Here is a tiny trained network, its code and every weight. The questions are about switching its units off for an input and a target symbol, where a switched-off unit gives its printed mean instead of its output.

import numpy as np


def w(rows, s, z=0):
    codes = np.array(rows[::2]) - 128.0
    scale = np.full(codes.shape[1], s)
    scale[-1] = z or s
    return codes * scale


def norm(h):
    return h / np.sqrt((h * h).mean(-1, keepdims=True) + 1e-5)


def softmax(a):
    e = np.exp(a - a.max(-1, keepdims=True))
    return e / e.sum(-1, keepdims=True)


def log_softmax(a):
    a = a - a.max(-1, keepdims=True)
    return a - np.log(np.exp(a).sum(-1, keepdims=True))


def net(x, mask):
    ids = ['αβγδεζημξπστψω'.index(c) for c in x.split()]
    T = len(ids)
    res = E[ids] + P[:T]
    u = 0
    for l in range(2):
        r = norm(res)
        for j in range(3):
            rows = slice(2 * j, 2 * j + 2)
            q, k, v = (r @ M[l][rows].T for M in (Q, K, V))
            z = softmax(np.where(np.tri(T) > 0, q @ k.T / 2**0.5, -1e9)) @ v
            o = O[l][rows]
            res = res + np.where(mask[u + j], z, o[:, -1]) @ o[:, :-1]
        u += 3
    return log_softmax(norm(res)[-1] @ U[:, :-1].T + U[:, -1])


Q, K, V, O = {}, {}, {}, {}
E = w([
[60,137,101],'α',
[119,85,128],'β',
[55,197,133],'γ',
[117,83,126],'δ',
[103,148,133],'ε',
[95,128,115],'ζ',
[94,89,122],'η',
[85,126,108],'μ',
[91,130,113],'ξ',
[117,88,126],'π',
[105,151,133],'σ',
[102,150,133],'τ',
[251,177,109],'ψ',
[97,105,128],'ω',
],0.021)
P = w([
[48,172,4],'0',
[27,57,108],'1',
[34,32,223],'2',
[34,7,248],'3',
[55,28,225],'4',
[77,50,178],'5',
[134,149,105],'6',
[158,183,102],'7',
[176,205,80],'8',
[192,235,116],'9',
[149,159,115],'10',
],0.0036)
Q[0] = w([
[137,175,202],'0.h0',
[59,67,6],'0.h0',
[91,173,152],'0.h1',
[128,133,204],'0.h1',
[97,158,55],'0.h2',
[226,56,99],'0.h2',
],0.013)
K[0] = w([
[80,64,110],'0.h0',
[247,132,183],'0.h0',
[31,57,124],'0.h1',
[147,89,203],'0.h1',
[139,211,126],'0.h2',
[57,112,74],'0.h2',
],0.014)
V[0] = w([
[175,78,50],'0.h0',
[130,100,230],'0.h0',
[217,2,66],'0.h1',
[188,182,135],'0.h1',
[117,40,157],'0.h2',
[197,146,30],'0.h2',
],0.0099)
O[0] = w([
[68,123,4,109],'0.h0',
[79,135,211,106],'0.h0',
[130,150,43,33],'0.h1',
[136,190,144,2],'0.h1',
[151,177,82,114],'0.h2',
[142,151,231,71],'0.h2',
],0.012,0.0061)
Q[1] = w([
[132,103,201],'1.h0',
[173,237,128],'1.h0',
[172,251,88],'1.h1',
[18,144,195],'1.h1',
[158,54,167],'1.h2',
[160,230,164],'1.h2',
],0.012)
K[1] = w([
[101,131,249],'1.h0',
[247,132,104],'1.h0',
[147,225,145],'1.h1',
[18,125,211],'1.h1',
[212,156,98],'1.h2',
[18,225,108],'1.h2',
],0.013)
V[1] = w([
[77,181,102],'1.h0',
[174,7,147],'1.h0',
[74,115,140],'1.h1',
[214,62,128],'1.h1',
[73,146,94],'1.h2',
[79,157,173],'1.h2',
],0.016)
O[1] = w([
[1,77,134,147],'1.h0',
[234,124,80,242],'1.h0',
[137,123,103,254],'1.h1',
[36,249,186,121],'1.h1',
[133,119,231,159],'1.h2',
[14,45,131,99],'1.h2',
],0.0096,0.0059)
U = w([
[150,15,99,76],'α',
[101,183,17,164],'β',
[54,122,236,198],'γ',
[106,175,37,132],'δ',
[186,111,158,132],'ε',
[185,107,93,62],'ζ',
[137,124,16,119],'η',
[170,94,95,60],'μ',
[193,94,93,131],'ξ',
[101,185,29,156],'π',
[194,114,163,132],'σ',
[188,107,166,134],'τ',
[162,244,126,255],'ψ',
[161,117,56,82],'ω',
],0.011,0.0055)

Each question gives the input, a string of symbols that net reads in full, and the target symbol t.
The units are the heads (2 rows each of Q, K, V and O). Each row of codes is followed by its name. A weight is (code - 128) times the scale printed after its matrix; where a second scale follows, it is the last column's (O and U).
mask holds one flag per head, layer by layer. A switched-off head (its flag False) gives its mean, the last column of its rows in O, instead of its output. The means were averaged over made-up inputs and are rounded, as every weight is.
A unit's drop is (log p(t) with every unit on - log p(t) with that unit switched off) / (log p(t) with every unit on - log p(t) with every unit switched off).
The circuit of an input: a set's keep is (log p(t) with only the set's units on - log p(t) with every unit switched off) / (log p(t) with every unit on - log p(t) with every unit switched off). Starting from all 6 units, units are removed one at a time, each time the one whose removal leaves the highest keep (on an exact tie, the one counted first), for as long as the keep stays at least 0.8.
units of the circuit, in order: the units of the circuit, biggest drop first
most important unit: the unit with the biggest drop
heads that matter: for each layer, one digit per head in row order, 1 if its drop is at least 0.15 and else 0, layers parted by /
drop of u: that unit's drop, to one decimal
input γ α ω ψ ξ π α γ, target γ: most important unit => 0.h2
input ζ α β α α ω γ π, target γ: heads that matter => 100 / 100
input σ ω π γ δ, target γ: units of the circuit, in order => (0.h0; 1.h1)
input α η π γ ψ, target ψ: heads that matter => 000 / 010
input ξ δ ε π ζ γ β, target γ: units of the circuit, in order => (1.h0; 1.h1)
input α ξ γ π α ζ ψ ζ σ α, target α: units of the circuit, in order => (0.h2; 0.h0; 1.h1)
input α α ε π ξ β τ γ μ, target γ: units of the circuit, in order => (0.h2; 1.h0)
input η α δ σ β η ε η ε γ ε, target γ: units of the circuit, in order => (1.h0; 0.h2)
input ζ ω α ω η ζ α η σ γ α, target γ: units of the circuit, in order => (0.h2; 1.h0)
input α η α ξ α ξ γ ξ, target γ: units of the circuit, in order => (1.h0; 0.h0)
input η σ η γ η, target γ: heads that matter => 100 / 110
input η γ ψ γ τ η β ξ α, target α: units of the circuit, in order => (1.h1; 0.h0; 0.h2)
input γ γ π, target γ: heads that matter => 000 / 010
input α α ξ ω ε α γ γ ω, target γ: heads that matter => 000 / 100
input ξ ζ γ τ β σ γ σ γ ε, target γ: units of the circuit, in order => (1.h0)
input ζ α α η γ γ γ ζ, target γ: drop of 0.h0 => 0.2
input ω α ω π γ γ α, target γ: drop of 1.h0 => 0.7
input η ω ξ β π η ζ σ α γ, target α: drop of 1.h2 => 0.1
